Below is a small trained network, with its code and all its weights. Each question gives an input and a class and asks what happens when units are switched off, that is, made to give their printed mean instead of their output.

import numpy as np


def w(rows, s, z=0):
    codes = np.array(rows[::2]) - 128.0
    scale = np.full(codes.shape[1], s)
    scale[-1] = z or s
    return codes * scale


def f(y):
    return np.maximum(y, 0)


def log_softmax(a):
    a = a - a.max(-1, keepdims=True)
    return a - np.log(np.exp(a).sum(-1, keepdims=True))


def net(x, mask):
    res = np.array(x, float).reshape(1, 7) / 4 @ E
    y = f(res @ A[0][:, :-1].T + A[0][:, -1])
    res = res + np.where(mask, y, B[0][:, -1]) @ B[0][:, :-1]
    return log_softmax(res[-1] @ U[:, :-1].T + U[:, -1])


A, B = {}, {}
E = w([
[59,24,142,70,110,100,251],'x0',
[130,120,125,124,118,125,118],'x1',
[128,132,128,124,125,126,130],'x2',
[115,130,184,184,8,245,147],'x3',
[126,126,132,132,131,128,126],'x4',
[234,94,189,29,179,216,126],'x5',
[142,124,127,126,111,115,125],'x6',
],0.014)
A[0] = w([
[111,42,201,31,110,169,170,67],'neuron 0',
[170,184,136,115,122,177,61,112],'neuron 1',
[109,51,84,45,158,63,185,172],'neuron 2',
[97,226,72,123,157,107,6,247],'neuron 3',
[191,140,117,69,144,142,88,117],'neuron 4',
[127,92,101,182,65,232,144,148],'neuron 5',
[193,166,99,83,170,181,16,171],'neuron 6',
[86,111,71,80,177,89,194,150],'neuron 7',
[130,104,94,89,210,45,86,254],'neuron 8',
[36,71,155,154,75,101,202,125],'neuron 9',
[198,111,144,66,112,246,126,98],'neuron 10',
[141,147,88,161,82,129,91,176],'neuron 11',
[130,216,174,196,81,168,52,184],'neuron 12',
[98,150,179,133,35,197,130,135],'neuron 13',
[173,202,81,149,202,133,80,212],'neuron 14',
[211,82,200,28,182,207,108,142],'neuron 15',
],0.012,0.0089)
B[0] = w([
[190,143,121,27,157,169,164,214],'neuron 0',
[115,114,194,169,167,127,101,198],'neuron 1',
[74,98,108,57,185,100,87,243],'neuron 2',
[152,163,83,213,95,80,143,248],'neuron 3',
[203,79,168,161,162,110,111,182],'neuron 4',
[108,178,154,130,88,197,144,212],'neuron 5',
[177,123,182,178,157,63,111,233],'neuron 6',
[68,113,104,76,146,106,96,215],'neuron 7',
[132,78,67,151,97,5,153,244],'neuron 8',
[68,102,91,84,35,186,147,241],'neuron 9',
[171,122,211,83,146,138,123,222],'neuron 10',
[97,176,100,161,147,151,96,181],'neuron 11',
[62,182,136,216,191,158,105,236],'neuron 12',
[122,146,148,144,150,230,166,214],'neuron 13',
[180,109,126,229,107,72,164,225],'neuron 14',
[173,74,147,113,231,115,152,251],'neuron 15',
],0.012,0.023)
U = w([
[127,178,31,196,61,67,114,238],'0',
[67,217,84,201,136,191,63,253],'1',
[205,78,117,170,144,87,116,99],'2',
[141,176,242,154,157,163,82,36],'3',
[19,114,40,98,88,88,79,214],'4',
[47,121,96,103,12,203,168,107],'5',
[130,85,92,53,191,92,105,49],'6',
[172,139,141,38,122,216,150,55],'7',
],0.011,0.0025)

Each question gives the input, the list of numbers given to net, and the class t.
The units are the neurons (one row each of A and B). Each row of codes is followed by its name. A weight is (code - 128) times the scale printed after its matrix; where a second scale follows, it is the last column's (A, B and U).
mask holds one flag per neuron, in row order. A switched-off neuron (its flag False) gives its mean, the last column of its row in B, instead of its output. The means were averaged over made-up inputs and are rounded, as every weight is.
A unit's drop is (log p(t) with every unit on - log p(t) with that unit switched off) / (log p(t) with every unit on - log p(t) with every unit switched off).
The circuit of an input: a set's keep is (log p(t) with only the set's units on - log p(t) with every unit switched off) / (log p(t) with every unit on - log p(t) with every unit switched off). Starting from the 12 units with the biggest drops (on a tie, the unit counted first), units are removed one at a time, each time the one whose removal leaves the highest keep (on an exact tie, the one counted first), for as long as the keep stays at least 0.8.
circuit, biggest first: the units of the circuit, biggest drop first
top k neurons: the k neurons with the biggest drops, biggest first
drop when u is switched off: that unit's drop, to one decimal
input [-7,1,6,2,-3,-1,-1], class 1: circuit, biggest first => [neuron 12]
input [1,-4,-7,-8,5,-4,8], class 4: top 3 neurons => [neuron 2; neuron 7; neuron 6]
input [-7,3,-6,-8,-2,0,8], class 0: top 3 neurons => [neuron 3; neuron 15; neuron 8]
input [4,7,-1,-1,8,0,-5], class 4: top 2 neurons => [neuron 15; neuron 10]
input [0,-5,-6,1,5,4,8], class 3: top 2 neurons => [neuron 8; neuron 9]
input [8,1,-4,0,7,2,6], class 6: top 2 neurons => [neuron 2; neuron 0]
input [0,0,-8,-6,1,6,-6], class 2: top 2 neurons => [neuron 14; neuron 6]
input [-1,4,5,1,-7,8,-7], class 3: top 3 neurons => [neuron 8; neuron 10; neuron 3]
input [4,0,3,1,-8,7,0], class 7: top 2 neurons => [neuron 0; neuron 8]
input [-5,-3,-5,6,1,0,4], class 1: top 2 neurons => [neuron 12; neuron 15]
input [7,7,8,1,-5,1,6], class 7: top 2 neurons => [neuron 0; neuron 8]
input [-1,-3,-4,8,-2,-1,-5], class 1: drop when neuron 12 is switched off => 0.2
input [1,2,-4,5,-8,4,-5], class 7: drop when neuron 0 is switched off => 0.2
input [7,-5,-2,2,3,-6,4], class 5: circuit, biggest first => [neuron 9]
input [2,-5,-7,7,-2,-4,1], class 5: drop when neuron 9 is switched off => 0.2
input [-2,-2,-3,1,5,-1,-8], class 1: drop when neuron 8 is switched off => 0.8
